Below is a small trained network, with its code and all its weights. Each question gives an input and a class and asks what happens when units are switched off, that is, made to give their printed mean instead of their output.

import numpy as np


def w(rows, s, z=0):
    codes = np.array(rows[::2]) - 128.0
    scale = np.full(codes.shape[1], s)
    scale[-1] = z or s
    return codes * scale


def norm(h):
    return h / np.sqrt((h * h).mean(-1, keepdims=True) + 1e-5)


def f(y):
    return np.maximum(y, 0)


def log_softmax(a):
    a = a - a.max(-1, keepdims=True)
    return a - np.log(np.exp(a).sum(-1, keepdims=True))


def net(x, mask):
    res = np.array(x, float).reshape(1, 8) / 4 @ E
    u = 0
    for l in range(3):
        y = f(norm(res) @ A[l][:, :-1].T + A[l][:, -1])
        res = res + np.where(mask[u : u + 9], y, B[l][:, -1]) @ B[l][:, :-1]
        u += 9
    return log_softmax(norm(res)[-1] @ U[:, :-1].T + U[:, -1])


A, B = {}, {}
E = w([
[193,129,43,34,133,188,96,101],'x0',
[136,172,135,211,43,214,143,5],'x1',
[254,143,188,60,73,226,92,122],'x2',
[208,141,78,9,201,140,198,43],'x3',
[143,165,126,101,74,37,58,30],'x4',
[161,151,177,100,157,156,145,99],'x5',
[76,157,185,104,80,194,22,159],'x6',
[239,124,148,130,75,95,116,140],'x7',
],0.009)
A[0] = w([
[98,125,105,120,105,141,149,73,51],'L0N1',
[131,120,209,210,89,113,114,111,1],'L0N2',
[135,131,147,249,151,162,167,104,29],'L0N3',
[112,110,139,204,104,156,199,104,31],'L0N4',
[105,136,185,188,103,117,152,90,73],'L0N5',
[129,118,132,134,135,131,125,124,90],'L0N6',
[87,119,121,134,151,127,112,22,47],'L0N7',
[146,117,178,82,195,123,194,119,41],'L0N8',
[124,114,175,167,88,116,132,111,62],'L0N9',
],0.02,0.0096)
B[0] = w([
[72,162,95,75,149,138,113,54,167],'L0N1',
[155,209,233,132,110,66,68,123,255],'L0N2',
[158,171,47,201,65,173,231,190,241],'L0N3',
[145,114,55,182,52,180,250,180,225],'L0N4',
[147,188,179,148,87,101,147,137,253],'L0N5',
[112,144,129,96,133,121,144,133,128],'L0N6',
[77,202,73,113,166,151,98,57,201],'L0N7',
[164,127,157,86,199,127,173,176,226],'L0N8',
[165,173,177,150,131,107,101,106,207],'L0N9',
],0.019,0.0067)
A[1] = w([
[42,110,194,149,96,198,88,189,101],'L1N1',
[58,80,83,166,127,8,122,142,57],'L1N2',
[118,54,149,156,145,133,96,84,23],'L1N3',
[13,92,124,224,152,34,116,186,78],'L1N4',
[68,77,140,126,115,89,135,140,31],'L1N5',
[220,96,91,70,62,123,121,79,2],'L1N6',
[226,93,107,71,98,106,100,81,37],'L1N7',
[79,95,175,158,115,228,56,161,56],'L1N8',
[93,88,188,147,101,174,82,191,107],'L1N9',
],0.017,0.0043)
B[1] = w([
[141,134,47,77,85,131,47,206,221],'L1N1',
[65,114,171,165,209,153,146,100,199],'L1N2',
[127,130,136,159,116,119,157,115,128],'L1N3',
[99,98,208,251,184,115,171,79,254],'L1N4',
[89,70,128,137,121,137,134,115,153],'L1N5',
[153,73,112,151,82,107,137,78,214],'L1N6',
[208,90,111,167,141,170,92,72,225],'L1N7',
[77,143,78,79,116,140,91,203,186],'L1N8',
[130,163,118,108,143,181,77,163,207],'L1N9',
],0.021,0.0072)
A[2] = w([
[60,61,121,176,24,72,220,143,88],'L2N1',
[45,23,200,134,79,98,160,107,36],'L2N2',
[56,29,163,71,19,95,157,135,81],'L2N3',
[40,69,170,44,54,79,193,149,18],'L2N4',
[184,38,160,15,177,123,174,182,98],'L2N5',
[32,34,160,88,5,43,143,137,2],'L2N6',
[68,71,175,91,60,113,154,124,35],'L2N7',
[82,131,241,110,17,35,77,134,26],'L2N8',
[74,57,173,94,51,99,152,123,55],'L2N9',
],0.015,0.0041)
B[2] = w([
[83,6,54,165,58,40,111,135,220],'L2N1',
[58,79,133,104,139,67,51,94,168],'L2N2',
[100,107,148,128,91,117,139,132,128],'L2N3',
[131,113,74,101,123,163,126,156,129],'L2N4',
[110,104,190,50,128,73,200,178,254],'L2N5',
[77,121,202,121,127,128,100,102,128],'L2N6',
[129,121,114,128,142,95,115,124,128],'L2N7',
[125,150,227,64,117,64,89,93,222],'L2N8',
[84,97,139,93,110,118,133,132,128],'L2N9',
],0.015,0.0076)
U = w([
[175,60,147,16,211,111,213,164,247],'0',
[220,43,92,107,97,154,91,39,14],'1',
[58,203,43,48,169,151,131,9,112],'2',
[39,58,173,212,212,101,133,115,81],'3',
[143,213,235,167,57,62,57,139,181],'4',
[116,145,43,216,29,121,235,175,181],'5',
[84,126,68,72,102,183,30,234,57],'6',
],0.013,0.0015)

Each question gives the input, the list of numbers given to net, and the class t.
The units are the neurons (one row each of A and B). Each row of codes is followed by its name. A weight is (code - 128) times the scale printed after its matrix; where a second scale follows, it is the last column's (A, B and U).
mask holds one flag per neuron, layer by layer. A switched-off neuron (its flag False) gives its mean, the last column of its row in B, instead of its output. The means were averaged over made-up inputs and are rounded, as every weight is.
A unit's drop is (log p(t) with every unit on - log p(t) with that unit switched off) / (log p(t) with every unit on - log p(t) with every unit switched off).
The circuit of an input: a set's keep is (log p(t) with only the set's units on - log p(t) with every unit switched off) / (log p(t) with every unit on - log p(t) with every unit switched off). Starting from the 12 units with the biggest drops (on a tie, the unit counted first), units are removed one at a time, each time the one whose removal leaves the highest keep (on an exact tie, the one counted first), for as long as the keep stays at least 0.8.
units of the circuit, in order: the units of the circuit, biggest drop first
top k neurons: the k neurons with the biggest drops, biggest first
drop of u: that unit's drop, to one decimal
input [5,0,-4,-6,-4,-3,7,-4], class 6: units of the circuit, in order -> [L1N1]
input [4,0,1,2,-5,-7,-2,-5], class 0: top 3 neurons -> [L0N3; L1N4; L0N4]
input [5,6,3,3,-5,-3,4,0], class 6: top 3 neurons -> [L1N8; L1N4; L0N8]
input [-5,-6,3,0,-8,-4,0,0], class 0: top 2 neurons -> [L0N8; L2N5]
input [2,-6,3,-5,3,-7,1,3], class 3: top 3 neurons -> [L1N4; L1N2; L0N2]
input [8,-7,-5,-6,-1,0,6,3], class 6: top 3 neurons -> [L1N1; L1N8; L1N9]
input [-7,1,8,-3,-5,-3,-2,-3], class 5: top 2 neurons -> [L0N3; L0N4]
input [7,5,-5,1,0,6,2,7], class 1: units of the circuit, in order -> [L0N3; L0N2]
input [-4,4,8,6,1,4,-1,0], class 1: top 2 neurons -> [L1N7; L1N6]
input [-5,7,1,5,5,6,-5,-5], class 2: top 2 neurons -> [L0N7; L0N1]
input [-3,1,7,4,2,-8,7,2], class 1: top 3 neurons -> [L1N7; L1N6; L0N2]
input [-3,6,-4,5,3,-2,4,1], class 2: top 2 neurons -> [L0N7; L0N1]
input [4,-2,3,-1,-6,-8,-6,4], class 0: top 3 neurons -> [L0N2; L0N9; L1N4]
input [-4,1,-5,5,-5,5,4,-3], class 5: units of the circuit, in order -> [L0N3]
input [6,6,7,4,3,0,0,-7], class 2: top 2 neurons -> [L0N7; L0N1]
input [-3,3,-1,2,1,3,0,-8], class 2: top 2 neurons -> [L0N7; L0N1]
input [0,-4,1,7,6,-1,5,-7], class 2: drop of L0N7 -> 1.4
input [-3,-3,8,-1,3,0,2,2], class 1: drop of L1N4 -> 0.1
input [6,3,7,-1,-4,-8,-6,-3], class 1: drop of L0N3 -> 0.2
input [-8,-1,-2,6,0,7,-4,0], class 0: units of the circuit, in order -> [L0N8]
input [6,-7,-4,-8,-7,2,7,5], class 6: drop of L1N1 -> 0.2
